x =
[[108 150 105 105 105 150 104 107 150 151 149 150 150 105 107 106]
 [148 105 151 151 151 104 151 151 105 107 108 104 104 150 153 150]
 [145 103 151 150 150 105 152 150 106 105 112 104 103 151 151 152]]
Indices start at 1.
(1, 1): 108
(2, 6): 104
(3, 5): 150
(3, 3): 151
(2, 7): 151
(1, 2): 150
(1, 7): 104
(1, 15): 107
(1, 4): 105
(1, 9): 150
(3, 7): 152
(1, 10): 151
(3, 11): 112
(1, 14): 105
(3, 14): 151
(2, 3): 151

grid =
[[137 133 124 131 130 120 117 114 128 132 128 123 130 143]
 [123 128 126 116 122 131 116 132 124 135 127 131 130 136]
 [139 120 142 119 121 124 131 129 122 128 133 123 120 126]
 [115 124 128 107 117 137 116 144 121 136 127 136 129 132]
 [138 120 142 119 121 125 131 130 123 128 133 124 121 126]
 [137 120 141 118 121 125 130 130 123 129 132 125 122 127]
 [136 120 141 117 121 125 130 131 122 129 132 125 122 126]
 [115 124 127 108 116 138 115 143 122 137 127 136 131 133]
 [137 132 124 131 129 121 117 115 128 132 128 123 130 142]
 [133 131 125 126 127 123 117 120 127 132 128 125 130 140]
 [115 124 127 107 116 138 115 144 122 136 127 136 130 132]
 [134 132 125 127 129 122 118 119 127 132 127 125 130 141]
 [115 124 127 107 116 138 115 144 122 136 127 136 130 132]
 [139 122 140 121 122 123 130 127 123 128 132 124 122 128]]
Rows and columns are counted from 1.
(1, 1) = 137
(8, 3) = 127
(12, 13) = 130
(7, 2) = 120
(9, 13) = 130
(4, 7) = 116
(13, 2) = 124
(11, 14) = 132
(13, 12) = 136
(12, 10) = 132
(5, 6) = 125
(9, 7) = 117
(8, 10) = 137
(8, 14) = 133
(11, 13) = 130
(5, 10) = 128
(12, 4) = 127
(7, 10) = 129
(10, 14) = 140
(4, 6) = 137
(2, 11) = 127
(10, 12) = 125
(14, 12) = 124
(4, 5) = 117
(2, 2) = 128
(8, 2) = 124
(14, 7) = 130
(6, 8) = 130
(1, 4) = 131
(12, 6) = 122
(8, 6) = 138
(14, 14) = 128
(14, 2) = 122
(5, 1) = 138
(13, 3) = 127
(4, 11) = 127
(10, 8) = 120
(8, 5) = 116

A =
[[114 124 126 148 132 117 146 126 133 139 114 146]
 [101 131 137 109 122 124 120 124 142 124 118 122]]
Rows and columns are counted from 1.
row 1 col 1 -> 114
row 1 col 5 -> 132
row 1 col 2 -> 124
row 2 col 5 -> 122
row 2 col 8 -> 124
row 2 col 10 -> 124
row 1 col 6 -> 117
row 1 col 12 -> 146
row 2 col 11 -> 118

X =
[[126 115 128 142 119 136 139 128 153 135 130 122 131]
 [125 113 125 145 118 139 136 126 146 133 139 121 129]
 [139 136 127 126 127 104 115 113 123 124 118 120 130]
 [131 137 119 121 130 135 131 138 147 135 109 116 139]
 [133 141 120 118 130 131 118 131 136 131 113 109 143]
 [122 116 113 146 127 145 131 129 119 133 141 132 123]]
Indices start at 1.
(1, 1) => 126
(2, 1) => 125
(2, 11) => 139
(6, 7) => 131
(4, 6) => 135
(6, 3) => 113
(1, 12) => 122
(3, 3) => 127
(6, 13) => 123
(5, 9) => 136
(3, 7) => 115
(5, 3) => 120
(2, 9) => 146
(3, 1) => 139
(3, 9) => 123
(6, 6) => 145
(5, 8) => 131
(5, 13) => 143
(1, 9) => 153
(1, 2) => 115
(6, 1) => 122
(5, 2) => 141
(1, 3) => 128
(4, 5) => 130
(4, 7) => 131
(3, 5) => 127

data =
[[147 128 108 150 148 148 110 147 147 108 108 118 107 107]
 [108 112 148 107 108 109 149 110 107 147 150 147 149 147]
 [107 113 148 106 108 107 150 108 108 148 149 142 148 149]
 [147 145 105 149 149 151 105 148 149 108 107 112 108 108]]
Indices start at 1.
(1, 1) => 147
(3, 12) => 142
(4, 3) => 105
(3, 8) => 108
(3, 11) => 149
(2, 5) => 108
(3, 6) => 107
(3, 13) => 148
(4, 5) => 149
(4, 10) => 108
(4, 14) => 108
(1, 10) => 108
(4, 4) => 149
(3, 1) => 107
(1, 3) => 108
(2, 9) => 107
(1, 11) => 108

W =
[[144 152 150 105 107 153 103 152]
 [117 113 114 141 140 113 142 114]
 [111 104 106 150 151 103 153 104]
 [125 127 127 129 129 127 130 126]
 [140 147 144 111 111 146 109 146]
 [122 121 122 134 133 121 135 121]
 [135 139 138 117 117 139 117 139]
 [112 105 107 149 149 104 152 104]
 [138 144 143 112 112 145 111 144]
 [118 116 117 139 138 116 140 116]
 [139 146 145 111 110 147 109 146]]
Indices start at 1.
(1, 1) -> 144
(2, 6) -> 113
(5, 2) -> 147
(9, 5) -> 112
(5, 8) -> 146
(8, 3) -> 107
(2, 3) -> 114
(2, 5) -> 140
(10, 2) -> 116
(2, 4) -> 141
(7, 8) -> 139
(10, 5) -> 138
(9, 4) -> 112
(6, 3) -> 122
(11, 2) -> 146
(4, 1) -> 125
(4, 8) -> 126
(9, 1) -> 138
(3, 6) -> 103
(1, 6) -> 153
(5, 4) -> 111
(7, 3) -> 138
(5, 3) -> 144
(9, 6) -> 145
(5, 5) -> 111
(2, 1) -> 117
(3, 2) -> 104
(2, 2) -> 113

m =
[[108 128 146 108 109 109 151 108 108 148 146 141 147 146]
 [147 129 109 148 147 147 107 148 148 108 109 114 108 107]
 [147 126 110 145 147 148 107 150 147 110 109 115 109 109]
 [108 108 150 107 105 106 148 107 107 149 148 149 150 148]
 [148 149 107 149 148 148 107 147 148 107 106 111 106 106]
 [107 108 149 107 107 107 149 108 108 149 149 149 148 149]
 [149 148 106 148 149 149 108 148 150 107 106 107 106 105]
 [150 149 107 150 150 149 109 149 150 108 108 107 106 105]]
Rows and columns are counted from 1.
row 1 col 1 => 108
row 6 col 10 => 149
row 8 col 14 => 105
row 6 col 7 => 149
row 7 col 6 => 149
row 1 col 10 => 148
row 3 col 13 => 109
row 4 col 9 => 107
row 3 col 7 => 107
row 5 col 10 => 107
row 7 col 8 => 148
row 7 col 7 => 108
row 7 col 1 => 149
row 6 col 1 => 107
row 3 col 6 => 148
row 3 col 8 => 150
row 7 col 3 => 106
row 2 col 1 => 147
row 7 col 11 => 106
row 5 col 6 => 148
row 7 col 10 => 107
row 1 col 7 => 151
row 2 col 6 => 147
row 2 col 9 => 148
row 5 col 3 => 107
row 2 col 7 => 107
row 4 col 1 => 108
row 1 col 5 => 109
row 6 col 4 => 107
row 2 col 13 => 108
row 6 col 12 => 149
row 2 col 11 => 109
